Look-ups in named tables: a row name and a column name give one cell, copied from the table.

sug
|  | dugabu | loba | sili | nisenan |
|---|---|---|---|---|
| ror | 86 | 67 | 153 | 81 |
| zepe | 152 | 52 | 85 | 93 |
| mub | 65 | 210 | 99 | 105 |
| fesomeb | 144 | 127 | 143 | 132 |

sili of fesomeb: 143
nisenan of fesomeb: 132
nisenan of ror: 81
sili of ror: 153
sili of zepe: 85
dugabu of zepe: 152
dugabu of fesomeb: 144
nisenan of mub: 105
nisenan of zepe: 93
Which row has the largest dugabu? zepe

sagon:
,meket,bogu
vob,242,214
dozode,1,134
zipep,48,34
moba,240,206
sif,186,125

sif, meket -> 186
vob, meket -> 242
zipep, meket -> 48
vob, bogu -> 214
dozode, bogu -> 134
moba, bogu -> 206
zipep, bogu -> 34
dozode, meket -> 1
sif, bogu -> 125
moba, meket -> 240
Row with the largest meket: vob

daguva.csv
,dat,fuled,gof,patan,futuku
kitop,24.264,73.654,68.227,30.698,41.678
noz,31.090,84.894,87.322,33.997,91.066
siz,44.662,51.847,52.730,36.795,57.076

What is the dat of noz in daguva? 31.090
What is the dat of kitop in daguva? 24.264
What is the gof of kitop in daguva? 68.227
What is the patan of noz in daguva? 33.997
What is the fuled of noz in daguva? 84.894
What is the dat of siz in daguva? 44.662
What is the futuku of noz in daguva? 91.066
Which row has the largest dat? siz

dala
cols = rodoz, simeva, rek, vam, led, ruzam, tuse
vev: [9.2, 3.7, 7.4, 5.0, 9.1, 5.3, 8.6]
dotelip: [8.2, 4.5, 7.8, 5.8, 9.0, 4.7, 8.3]
muzavup: [5.4, 5.8, 2.9, 4.6, 2.3, 9.3, 3.0]
denile: [8.9, 3.3, 4.9, 3.8, 6.3, 7.8, 6.4]
mes: [4.6, 7.0, 4.0, 5.8, 3.2, 7.9, 3.9]
kozetid: [6.9, 5.7, 6.5, 5.9, 7.1, 5.7, 7.2]

simeva of kozetid = 5.7
rodoz of vev = 9.2
ruzam of denile = 7.8
led of mes = 3.2
led of vev = 9.1
simeva of dotelip = 4.5
tuse of dotelip = 8.3
rek of mes = 4.0
ruzam of mes = 7.9
rodoz of muzavup = 5.4
led of kozetid = 7.1
simeva of denile = 3.3
ruzam of dotelip = 4.7
vam of dotelip = 5.8
rodoz of mes = 4.6
tuse of kozetid = 7.2

tun:
,femi,baz,rigem,vep,zemul,gudo,figu,bimo,bug,gedivoz
pabus,83,448,406,408,532,549,401,349,238,773
vutod,583,556,539,545,519,426,351,439,510,532
sukiku,453,405,406,419,290,443,575,543,607,346
mezi,211,446,446,512,524,479,452,407,345,696
kufodom,578,338,378,486,385,623,749,529,404,348
bod,175,404,440,235,535,636,373,211,313,598
luf,250,466,462,534,538,469,436,408,372,696
lusa,619,589,504,542,522,444,440,427,447,413
fazapok,461,463,460,463,462,461,461,461,461,462

What is the gedivoz of mezi in tun? 696
What is the baz of kufodom in tun? 338
What is the femi of fazapok in tun? 461
What is the zemul of luf in tun? 538
What is the figu of vutod in tun? 351
What is the femi of vutod in tun? 583
What is the gedivoz of pabus in tun? 773
What is the bimo of kufodom in tun? 529

Table lev
	bapofit	ket	riz	duz	let	vafo	nufig	vuna	pival
mesik	67	162	11	65	173	239	155	157	131
vumetof	39	243	199	26	65	58	217	242	233
mik	214	52	240	209	129	24	49	54	143
mon	200	70	30	220	163	157	142	57	33
dez	104	151	212	104	199	42	173	150	85
kepul	133	135	173	99	129	21	170	114	84
kig	89	149	9	89	180	236	114	142	170
rofani	15	237	126	11	197	96	223	229	198
gulat	66	181	74	86	101	230	157	192	143
ras	41	238	215	27	63	75	197	238	222
vekiri	220	9	150	226	53	184	23	11	71
lav	20	230	78	11	56	108	199	229	207

What is the bapofit of mesik in lev? 67
What is the ket of mon in lev? 70
What is the pival of mon in lev? 33
What is the duz of gulat in lev? 86
What is the vafo of kepul in lev? 21
What is the riz of gulat in lev? 74
What is the duz of mon in lev? 220
What is the bapofit of kepul in lev? 133
What is the riz of ras in lev? 215
What is the nufig of ras in lev? 197
What is the let of kig in lev? 180
What is the vafo of mesik in lev? 239
What is the vuna of lav in lev? 229
What is the let of gulat in lev? 101
What is the vuna of rofani in lev? 229
What is the vuna of mon in lev? 57

buveku.tsv
	lomod	dum
zimigit	1.30	-1.31
gim	1.61	-1.79
vut	0.10	-2.83
meki	-1.42	-3.04
rol	5.08	-1.84
les	6.16	-2.69
riv	2.17	-1.42
reteva	2.08	-2.19
babi	-8.48	-9.94
nodinad	-2.08	-0.08
vopiva	0.94	7.38
bav	3.48	-0.15

What is the dum of gim in buveku?
-1.79
What is the lomod of bav in buveku?
3.48
What is the dum of riv in buveku?
-1.42
What is the lomod of meki in buveku?
-1.42
What is the dum of vopiva in buveku?
7.38
What is the dum of les in buveku?
-2.69
What is the dum of zimigit in buveku?
-1.31
Which row has the largest lomod? les

genabe =
       mup  gato  lesek  mupunu  muz  fet  manano  fedopa
refug  338   588    416     596  533  201     310     608
kel    888   439    410     607  265  495     643     622
sed    905   481    543     360  225  376     577     308

sed, manano => 577
refug, muz => 533
refug, fedopa => 608
kel, mup => 888
kel, manano => 643
sed, fet => 376
refug, gato => 588

gutega:
fields: renede, tebizo, pof, bizi, gol, moli
zeripaz: [729, 728, 825, 727, 710, 705]
fel: [742, 729, 803, 726, 697, 665]
rotega: [733, 727, 811, 722, 691, 647]
sudu: [756, 730, 855, 715, 667, 603]
doso: [716, 728, 935, 729, 725, 773]
fakogu: [696, 721, 849, 717, 697, 668]
mev: [701, 725, 851, 730, 740, 782]
ragiros: [680, 724, 989, 737, 773, 912]
lolufa: [610, 710, 857, 730, 795, 916]
tipil: [662, 722, 894, 739, 800, 947]
reme: [654, 710, 768, 723, 759, 812]
dute: [832, 741, 554, 736, 722, 684]
vone: [862, 751, 633, 740, 683, 626]
balik: [688, 720, 88, 721, 734, 528]

mev, bizi => 730
fel, tebizo => 729
rotega, bizi => 722
rotega, pof => 811
tipil, bizi => 739
ragiros, bizi => 737
dute, gol => 722
dute, moli => 684
balik, pof => 88
balik, moli => 528
tipil, tebizo => 722
balik, gol => 734
tipil, moli => 947
sudu, tebizo => 730
fakogu, moli => 668
fakogu, bizi => 717
zeripaz, pof => 825
Row with the largest gol: tipil

